cols: Y G H B
<94>: [-91 -31  -8 -54]
<125>: [58 17 18 12]
<87>: [-91 -23  -8 -54]
<34>: [-14  -2   9 -27]
<120>: [-91 -23  -8   3]
col: [-91  58]	Y
col: [ 58 -91 -14]	Y
col: [18 -8  9 -8]	H
col: [ 17 -23]	G

cols: F M W J C U
<101>: [ 21  76 -46  14  14  50]
<145>: [-38 -23   2  50  -7   4]
<47>: [-35  -6   1  50   9 -11]
<92>: [ 19  65 -43  14   6  -4]
<3>: [ 19  65 -43  14   6  46]
<21>: [ 21  76 -46  14  14   6]
<95>: [ 24   2  92 -21  14   6]
col: [14 50]	J
col: [ 21 -38 -35]	F
col: [  4 -11]	U
col: [14 -7]	C

cols: N K Z E
<111>: [ 51  46 -53  44]
<117>: [-67 -57 -69 -62]
<124>: [ 51  69 -53  44]
<54>: [-38 -64  49 -78]
col: [ 44 -62]	E
col: [ 51 -67  51]	N
col: [-53  49]	Z
col: [ 44 -62  44]	E
col: [-53 -69]	Z
col: [ 46 -57]	K
col: [-53 -69 -53]	Z

cols: R S L P
<96>: [ 19 -16 -69  45]
<80>: [-36 -61  34 -13]
<86>: [ 19 -16 -69  58]
<148>: [ 31 -31 -42  64]
<16>: [ -3 -55 -22  36]
<11>: [  0 -77  19  40]
col: [-16 -61]	S
col: [-61 -16 -31 -55 -77]	S
col: [-13  58  64]	P
col: [19 31 -3]	R
col: [-61 -16]	S

cols: T D A V
<13>: [-38  10  35   2]
<97>: [-17   8  17 -13]
<15>: [-17   8 -26 -13]
col: [ 17 -26]	A
col: [35 17]	A
col: [10  8]	D

cols: tugef saku Kubar niti Lozan tavuz bele Tapil Duk
<130>: [-44  22 -29  12  17  10  21 -31  51]
<152>: [-44  12 -51  12  35  10 -24 -37  36]
<158>: [-44 -13  -3  12  17  10  21 -13  79]
<12>: [-22  43 -10 -16  -1  10  79 -18  15]
<55>: [-15  12 -29  12  17 -55  21 -47 -35]
<26>: [-44  12 -47  12  35   5 -30 -37  29]
<99>: [-47  15 -29  12  17  10  21 -31  51]
<162>: [-44 -13   1  12  17  10  15  -8  79]
col: [-55   5]	tavuz
col: [ 12  12 -16  12]	niti
col: [17 35 17 -1 17 35 17]	Lozan
col: [-31 -37 -13 -18 -47 -37 -31]	Tapil

cols: Lil setep kenad gotak fikin Nida gumi sivik
<69>: [ 78 -58 -23  19 -62  10 -54 -27]
<138>: [ 37 -47  18  47  67   4  -1 -28]
<79>: [ 78 -58 -23  19  86  10 -54 -27]
<56>: [ 21 -39 -14 -70 -78   4  47  56]
<166>: [ 78 -58 -23  19  86  10 -15  98]
<129>: [ -6 -40  18 -29 -62 -23  62  95]
<103>: [-52  11  41  77 -42   0 -41  39]
col: [98 95]	sivik
col: [-23  18 -23 -14 -23  18]	kenad
col: [ 4 10  4 10]	Nida
col: [ 67  86 -78  86]	fikin
col: [ 47 -15]	gumi

cols: vep zof gugeb sib vegut fipa
<114>: [ 3 41  2 24 37 -7]
<84>: [-48   8 -37 -15 -51  29]
<57>: [-16 -19  16  41 -48 -81]
<154>: [-19  24  33   4 -31  22]
<107>: [  7 -29 -53  61   3  24]
<102>: [  7 -43  29 -42 -35  18]
col: [-19   7   7]	vep
col: [-51 -48 -31   3 -35]	vegut
col: [  8 -19  24]	zof
col: [-48 -31   3 -35]	vegut

cols: Gel kevo div nilok mar zol Niri sufab
<100>: [  6  25 -16  11   2 -10   2  -3]
<35>: [ -4   1  18 -24  42  15  16  80]
<31>: [ -1   1  24 -26  45  13  20  77]
<6>: [-30 -37  28 -31 -18   2   5  28]
<142>: [-17 -34  19 -17 -15  -4   4  35]
col: [ -1 -30 -17]	Gel
col: [ 2 42]	mar

cols: Vinet vonas kune bor sus pemup mobop suma zir nudo
<155>: [ 17 -40  54   7 -30  30 -16  12 -26  66]
<4>: [-59  25  61 -23 -48 -10 -36   0  -2   1]
<121>: [  8   3 -19  41 -50 -40  44  35 -45  20]
<74>: [-49  15  -9 -40 -47 -59  33   5 -31   5]
<177>: [-37 -19  -6   2 -21   4  24  37 -43  76]
<188>: [ 37   0  19  64 -12  65  23  -8 -28 -21]
<19>: [ 34  -5 -38  -1  27  -2 -45  -9  58  54]
<49>: [  8   3 -19  41 -50 -40  -6  17 -22   4]
<98>: [  8   3 -19  41 -50 -40  44  35 -45 -24]
<178>: [-16  -2  19 -23  43  68  -1  -5  58 -31]
<140>: [-44  53 -17 -21  64 -40  -6  17 -22 -66]
col: [ 61 -19  -9  -6  19 -38]	kune
col: [12  0 35  5 37 -8 -9 17 35]	suma
col: [44 33]	mobop
col: [ 0 35  5 37 -8 -9 17 35 -5 17]	suma
col: [-36  44  33  24  23 -45  -6  44  -1  -6]	mobop

cols: rit Vosu vode zafu manad Lipa
<88>: [ 33  33  26 -15  -6   7]
<50>: [  2  57 -13 -26 -22  12]
<42>: [  2  57 -13 -26 -22   5]
<14>: [ 14 -44  21 -91  32 -12]
<65>: [ 33  33  10 -15  -6   7]
<2>: [  9  44  16 -39   2  -2]
col: [-15 -26 -26 -91]	zafu
col: [ 57 -44  33]	Vosu
col: [-13  21  10]	vode
col: [21 10 16]	vode

cols: Fule sile Nupur porov gepe davuz
<29>: [-45  53 -43 -16  36 -18]
<110>: [-54  86 -56 -40  55 -39]
<106>: [-41  86 -48 -62  22 -52]
<132>: [ -7  24  -4 -21  17 -12]
col: [-16 -40]	porov
col: [-45 -54]	Fule
col: [-39 -52]	davuz
col: [55 22 17]	gepe
col: [-40 -62 -21]	porov
col: [-39 -52 -12]	davuz

cols: lefo Fegi gono Sono Noba
<83>: [-11  32 -16  28  70]
<135>: [ -5  44 -50  22 -53]
<112>: [ -5  44 -50  25 -53]
<139>: [-24  45 -43  60 -65]
col: [-50 -50]	gono
col: [-50 -50 -43]	gono
col: [ 70 -53]	Noba

